(in the rows, 128 means zero)
Each row is followed by its class.
[122, 127, 112, 126, 106, 130, 88, 174, 181, 123, 70, 120, 176, 97, 133, 83, 172, 213, 155, 117, 165, 168, 205, 122, 113, 140, 188, 150, 199, 117, 94, 85]	S
[122, 109, 151, 112, 136, 138, 91, 143, 150, 137, 82, 122, 161, 117, 155, 66, 148, 154, 149, 94, 151, 119, 182, 127, 118, 118, 107, 195, 171, 113, 77, 139]	Q
[107, 120, 104, 122, 121, 137, 126, 134, 61, 127, 137, 136, 148, 179, 184, 131, 119, 93, 96, 109, 143, 127, 158, 141, 131, 117, 98, 125, 167, 111, 117, 132]	M
[85, 143, 71, 102, 121, 117, 86, 147, 167, 104, 71, 140, 168, 106, 144, 74, 136, 152, 134, 118, 140, 158, 183, 122, 122, 130, 155, 122, 192, 130, 114, 118]	C
[102, 102, 118, 114, 128, 118, 95, 124, 120, 145, 93, 134, 152, 98, 128, 102, 131, 111, 138, 128, 117, 116, 67, 152, 156, 102, 96, 208, 105, 128, 94, 115]	B
[108, 127, 110, 102, 156, 119, 109, 124, 121, 134, 122, 148, 134, 128, 120, 113, 85, 107, 119, 134, 127, 125, 83, 149, 155, 108, 97, 156, 121, 133, 133, 121]	B
[92, 140, 97, 115, 130, 114, 90, 147, 149, 117, 101, 144, 154, 140, 148, 86, 125, 150, 123, 135, 130, 147, 163, 137, 140, 120, 131, 119, 185, 136, 130, 111]	C
[94, 127, 150, 142, 128, 106, 72, 161, 118, 129, 168, 141, 105, 194, 135, 127, 155, 141, 104, 173, 132, 124, 117, 156, 166, 116, 95, 110, 149, 109, 149, 55]	F
[100, 96, 99, 115, 110, 135, 118, 126, 98, 142, 101, 162, 164, 160, 167, 91, 142, 121, 113, 136, 165, 137, 141, 160, 177, 117, 126, 150, 167, 143, 113, 109]	F
[146, 113, 97, 104, 116, 166, 157, 127, 91, 116, 87, 137, 134, 144, 126, 116, 160, 136, 140, 112, 162, 121, 137, 132, 121, 126, 116, 166, 156, 132, 74, 122]	V
[129, 121, 131, 131, 130, 119, 108, 142, 103, 139, 122, 108, 153, 115, 171, 128, 137, 112, 121, 91, 112, 103, 132, 119, 85, 122, 109, 149, 141, 112, 103, 137]	J
[120, 137, 110, 107, 139, 143, 111, 139, 118, 117, 126, 127, 121, 164, 127, 105, 126, 143, 132, 127, 169, 125, 163, 130, 120, 131, 130, 110, 172, 135, 130, 140]	C
[104, 128, 122, 138, 130, 121, 84, 139, 96, 120, 173, 147, 125, 202, 168, 153, 119, 104, 88, 158, 166, 129, 120, 149, 164, 135, 106, 63, 198, 115, 168, 107]	D
[137, 104, 170, 121, 123, 147, 114, 134, 76, 146, 141, 133, 118, 179, 128, 116, 150, 144, 139, 146, 160, 117, 109, 174, 152, 103, 82, 174, 126, 118, 97, 115]	Z
[115, 133, 133, 127, 165, 117, 92, 126, 120, 159, 143, 128, 143, 153, 179, 103, 58, 91, 80, 99, 120, 104, 139, 113, 134, 109, 78, 100, 125, 124, 158, 196]	S
[138, 128, 124, 117, 126, 127, 122, 147, 123, 123, 99, 96, 150, 87, 140, 117, 150, 133, 150, 85, 127, 110, 146, 105, 54, 129, 144, 163, 154, 122, 99, 143]	J
[86, 134, 77, 101, 134, 105, 95, 123, 155, 133, 68, 183, 174, 102, 141, 121, 102, 95, 97, 136, 96, 148, 88, 152, 170, 109, 102, 160, 156, 131, 112, 120]	D
[95, 110, 148, 139, 129, 127, 118, 150, 99, 121, 151, 146, 134, 186, 125, 117, 137, 165, 146, 177, 168, 146, 154, 179, 175, 107, 111, 156, 167, 115, 101, 29]	Q
[139, 128, 176, 146, 126, 132, 82, 175, 128, 116, 144, 111, 136, 144, 172, 108, 175, 154, 130, 92, 147, 103, 187, 113, 84, 126, 118, 156, 186, 109, 112, 117]	W
[123, 124, 147, 136, 109, 137, 119, 167, 105, 105, 123, 125, 115, 160, 95, 105, 182, 187, 160, 145, 171, 137, 154, 153, 129, 124, 144, 200, 182, 117, 98, 61]	M
[112, 123, 91, 77, 148, 134, 104, 114, 133, 135, 87, 134, 148, 107, 137, 102, 107, 101, 131, 103, 136, 117, 109, 119, 127, 124, 118, 144, 131, 134, 126, 201]	Z
[134, 120, 96, 101, 118, 143, 129, 138, 113, 121, 80, 109, 143, 83, 106, 118, 162, 146, 165, 102, 163, 128, 117, 119, 87, 137, 164, 187, 159, 128, 82, 121]	J
[111, 112, 82, 103, 121, 116, 147, 114, 93, 133, 86, 147, 160, 113, 133, 135, 125, 91, 116, 113, 109, 127, 107, 134, 115, 110, 122, 166, 113, 146, 92, 140]	F
[118, 115, 126, 106, 130, 143, 103, 140, 85, 134, 139, 106, 112, 133, 118, 117, 154, 119, 151, 114, 172, 97, 108, 127, 110, 134, 136, 187, 144, 122, 107, 144]	M
[131, 128, 168, 136, 134, 113, 108, 167, 144, 114, 131, 96, 124, 109, 114, 95, 173, 173, 157, 113, 105, 94, 138, 123, 96, 111, 118, 191, 135, 117, 78, 96]	V
[123, 106, 91, 116, 122, 145, 169, 120, 43, 123, 155, 148, 107, 169, 84, 181, 139, 108, 148, 172, 186, 131, 83, 180, 144, 129, 137, 148, 124, 132, 107, 64]	J
[90, 123, 72, 127, 118, 106, 114, 152, 156, 116, 104, 137, 177, 90, 109, 123, 129, 166, 152, 141, 150, 169, 161, 135, 132, 135, 200, 153, 155, 139, 93, 58]	S
[105, 133, 125, 117, 157, 119, 111, 141, 132, 134, 117, 162, 112, 143, 108, 106, 104, 153, 117, 160, 130, 129, 121, 166, 182, 104, 97, 183, 139, 134, 123, 66]	W
[124, 114, 127, 123, 120, 137, 129, 154, 99, 109, 127, 129, 127, 165, 97, 128, 161, 166, 156, 154, 180, 146, 133, 157, 132, 122, 133, 149, 165, 123, 113, 58]	B
[138, 121, 135, 98, 139, 128, 59, 129, 166, 145, 58, 116, 113, 89, 121, 99, 155, 133, 128, 107, 114, 103, 70, 116, 112, 126, 77, 196, 117, 114, 120, 153]	B
[115, 117, 102, 107, 127, 151, 147, 128, 43, 123, 139, 130, 113, 165, 101, 153, 134, 110, 143, 147, 164, 116, 93, 149, 134, 122, 123, 174, 139, 130, 103, 105]	M
[92, 125, 89, 104, 152, 123, 119, 116, 68, 129, 164, 136, 105, 167, 103, 135, 89, 95, 127, 160, 164, 115, 80, 163, 156, 117, 121, 120, 121, 143, 141, 134]	C
[99, 139, 63, 114, 162, 117, 159, 125, 83, 110, 160, 149, 131, 148, 123, 166, 61, 92, 114, 142, 139, 130, 142, 140, 129, 123, 150, 101, 146, 149, 152, 117]	W
[94, 110, 120, 130, 125, 115, 99, 144, 141, 127, 84, 133, 192, 139, 207, 90, 131, 133, 112, 101, 114, 139, 209, 128, 126, 111, 98, 131, 187, 110, 102, 121]	Q
[115, 129, 112, 124, 139, 122, 84, 141, 109, 131, 148, 111, 134, 158, 183, 112, 116, 120, 102, 118, 158, 121, 162, 123, 117, 143, 124, 70, 204, 111, 155, 127]	J
[130, 140, 101, 129, 124, 123, 92, 163, 138, 101, 126, 102, 150, 141, 168, 143, 134, 164, 117, 115, 140, 148, 200, 94, 77, 149, 153, 47, 216, 110, 150, 103]	B
[96, 143, 115, 135, 126, 108, 107, 167, 126, 95, 167, 118, 124, 177, 143, 132, 132, 148, 110, 144, 146, 142, 200, 129, 110, 127, 152, 54, 197, 116, 154, 81]	F
[136, 125, 163, 138, 131, 128, 94, 165, 123, 123, 131, 105, 105, 124, 78, 135, 159, 175, 157, 141, 154, 110, 108, 138, 101, 118, 129, 201, 115, 113, 94, 81]	S
[109, 145, 71, 87, 166, 101, 126, 109, 148, 135, 87, 111, 144, 31, 71, 145, 75, 97, 151, 119, 81, 110, 58, 95, 88, 127, 156, 171, 60, 149, 107, 166]	S
[99, 142, 100, 132, 138, 89, 94, 158, 152, 97, 133, 116, 120, 113, 106, 138, 154, 147, 134, 147, 91, 120, 122, 128, 108, 132, 134, 133, 140, 110, 110, 62]	V
[138, 120, 103, 139, 118, 139, 130, 145, 71, 102, 145, 131, 126, 168, 147, 183, 156, 125, 122, 132, 167, 125, 156, 131, 87, 145, 139, 127, 174, 125, 116, 76]	W
[119, 132, 106, 98, 120, 144, 86, 142, 152, 115, 87, 138, 107, 113, 95, 146, 157, 132, 136, 154, 149, 123, 79, 138, 128, 130, 126, 170, 169, 125, 115, 100]	D
[103, 117, 109, 112, 134, 110, 112, 145, 166, 122, 57, 131, 191, 97, 164, 87, 129, 155, 137, 98, 110, 147, 203, 132, 109, 113, 127, 169, 179, 119, 86, 122]	Q
[114, 100, 91, 111, 143, 140, 145, 105, 44, 153, 143, 171, 133, 160, 129, 133, 95, 94, 118, 145, 186, 124, 94, 169, 182, 119, 116, 168, 127, 149, 111, 118]	W
[99, 135, 120, 112, 129, 122, 68, 154, 159, 123, 94, 140, 126, 128, 115, 75, 149, 169, 141, 151, 142, 134, 127, 153, 147, 118, 124, 178, 165, 131, 117, 87]	C
[136, 117, 135, 122, 122, 132, 88, 148, 140, 125, 124, 95, 155, 109, 164, 106, 157, 131, 146, 86, 151, 109, 161, 96, 74, 142, 144, 118, 161, 115, 128, 164]	B
[84, 128, 96, 131, 154, 100, 114, 138, 108, 129, 134, 145, 130, 157, 104, 138, 81, 129, 110, 170, 130, 139, 107, 161, 172, 104, 112, 133, 123, 132, 138, 78]	S
[91, 115, 42, 91, 130, 133, 143, 99, 74, 141, 107, 171, 141, 131, 122, 129, 85, 92, 117, 163, 168, 154, 75, 167, 186, 125, 136, 126, 148, 144, 132, 99]	J
[122, 121, 85, 127, 100, 132, 127, 150, 139, 97, 76, 117, 197, 123, 206, 81, 166, 147, 121, 77, 134, 143, 242, 103, 89, 137, 151, 94, 228, 119, 93, 134]	V
[115, 106, 103, 121, 116, 150, 143, 130, 53, 115, 151, 141, 147, 197, 148, 133, 125, 130, 134, 153, 196, 146, 161, 170, 151, 121, 136, 104, 175, 128, 118, 102]	Z
[127, 135, 81, 96, 152, 143, 118, 126, 129, 129, 88, 124, 155, 114, 148, 116, 75, 109, 110, 94, 142, 122, 155, 109, 104, 125, 133, 118, 156, 132, 133, 196]	S
[155, 130, 110, 106, 107, 160, 138, 165, 155, 91, 71, 93, 155, 102, 135, 91, 202, 190, 172, 80, 156, 127, 205, 83, 57, 147, 176, 145, 212, 128, 78, 131]	V
[100, 100, 61, 99, 114, 136, 120, 111, 89, 135, 101, 150, 192, 131, 168, 112, 119, 112, 131, 119, 169, 157, 158, 142, 151, 133, 153, 114, 171, 137, 92, 142]	Z
[102, 129, 93, 93, 167, 107, 140, 117, 92, 122, 169, 123, 95, 104, 49, 181, 80, 115, 161, 174, 132, 106, 42, 153, 128, 122, 151, 151, 51, 141, 129, 119]	Z
[107, 117, 78, 134, 108, 117, 120, 146, 116, 108, 110, 131, 164, 140, 176, 130, 159, 127, 113, 115, 118, 138, 165, 126, 114, 129, 130, 119, 178, 123, 95, 85]	V
[110, 105, 141, 119, 129, 130, 105, 130, 91, 147, 138, 135, 166, 162, 183, 90, 124, 109, 122, 108, 151, 119, 149, 146, 146, 106, 94, 133, 138, 121, 113, 166]	Z
[103, 105, 120, 142, 132, 123, 120, 136, 63, 139, 166, 132, 120, 175, 114, 150, 114, 117, 123, 161, 172, 126, 98, 172, 158, 109, 114, 151, 109, 124, 114, 82]	S
[104, 119, 101, 123, 112, 123, 73, 162, 170, 114, 82, 128, 164, 83, 151, 91, 184, 162, 149, 107, 154, 137, 175, 118, 112, 142, 170, 188, 189, 125, 96, 87]	W
[133, 128, 111, 114, 148, 123, 170, 138, 94, 111, 147, 96, 133, 120, 105, 116, 121, 134, 161, 105, 141, 104, 152, 115, 75, 123, 159, 143, 143, 149, 96, 144]	V
[114, 114, 106, 117, 138, 128, 137, 124, 110, 128, 105, 136, 155, 146, 145, 124, 114, 121, 131, 120, 138, 139, 176, 137, 115, 118, 112, 148, 157, 126, 93, 118]	Q
[104, 137, 96, 109, 155, 103, 128, 130, 129, 128, 118, 144, 114, 119, 70, 161, 96, 123, 129, 161, 90, 136, 66, 147, 146, 104, 103, 154, 93, 131, 124, 85]	B
[98, 110, 105, 109, 139, 119, 111, 128, 120, 155, 100, 150, 164, 90, 105, 84, 98, 128, 141, 125, 156, 134, 102, 159, 165, 102, 133, 205, 98, 132, 85, 132]	S
[87, 134, 82, 99, 158, 101, 125, 131, 117, 119, 138, 137, 123, 126, 74, 157, 99, 123, 146, 173, 111, 134, 84, 161, 144, 114, 137, 144, 97, 134, 124, 97]	Z
[83, 119, 91, 145, 148, 119, 107, 133, 68, 133, 176, 164, 131, 208, 133, 149, 75, 109, 94, 183, 170, 138, 119, 172, 198, 117, 106, 93, 142, 123, 150, 72]	S
[122, 117, 82, 89, 105, 175, 122, 133, 98, 113, 68, 124, 140, 118, 121, 106, 172, 135, 157, 107, 184, 128, 133, 117, 116, 142, 152, 199, 179, 125, 82, 132]	M
[100, 122, 70, 105, 152, 110, 118, 112, 100, 129, 118, 141, 109, 119, 93, 146, 114, 101, 121, 152, 109, 107, 45, 139, 159, 123, 104, 155, 101, 132, 110, 115]	V
[145, 137, 147, 117, 121, 136, 90, 158, 125, 109, 94, 86, 151, 104, 147, 104, 178, 138, 156, 71, 125, 94, 159, 91, 28, 129, 128, 166, 158, 117, 85, 176]	C
[126, 109, 100, 106, 125, 156, 148, 128, 109, 113, 108, 151, 135, 145, 96, 146, 142, 153, 167, 163, 181, 145, 142, 161, 140, 135, 153, 171, 162, 132, 90, 69]	Q
[130, 109, 90, 117, 116, 159, 126, 136, 90, 122, 89, 129, 137, 145, 121, 148, 142, 136, 132, 133, 179, 132, 120, 142, 126, 129, 133, 165, 143, 125, 100, 107]	S
[115, 119, 79, 129, 109, 123, 124, 146, 116, 103, 112, 111, 180, 131, 189, 105, 156, 130, 124, 88, 139, 137, 207, 103, 90, 139, 158, 86, 214, 125, 102, 135]	V
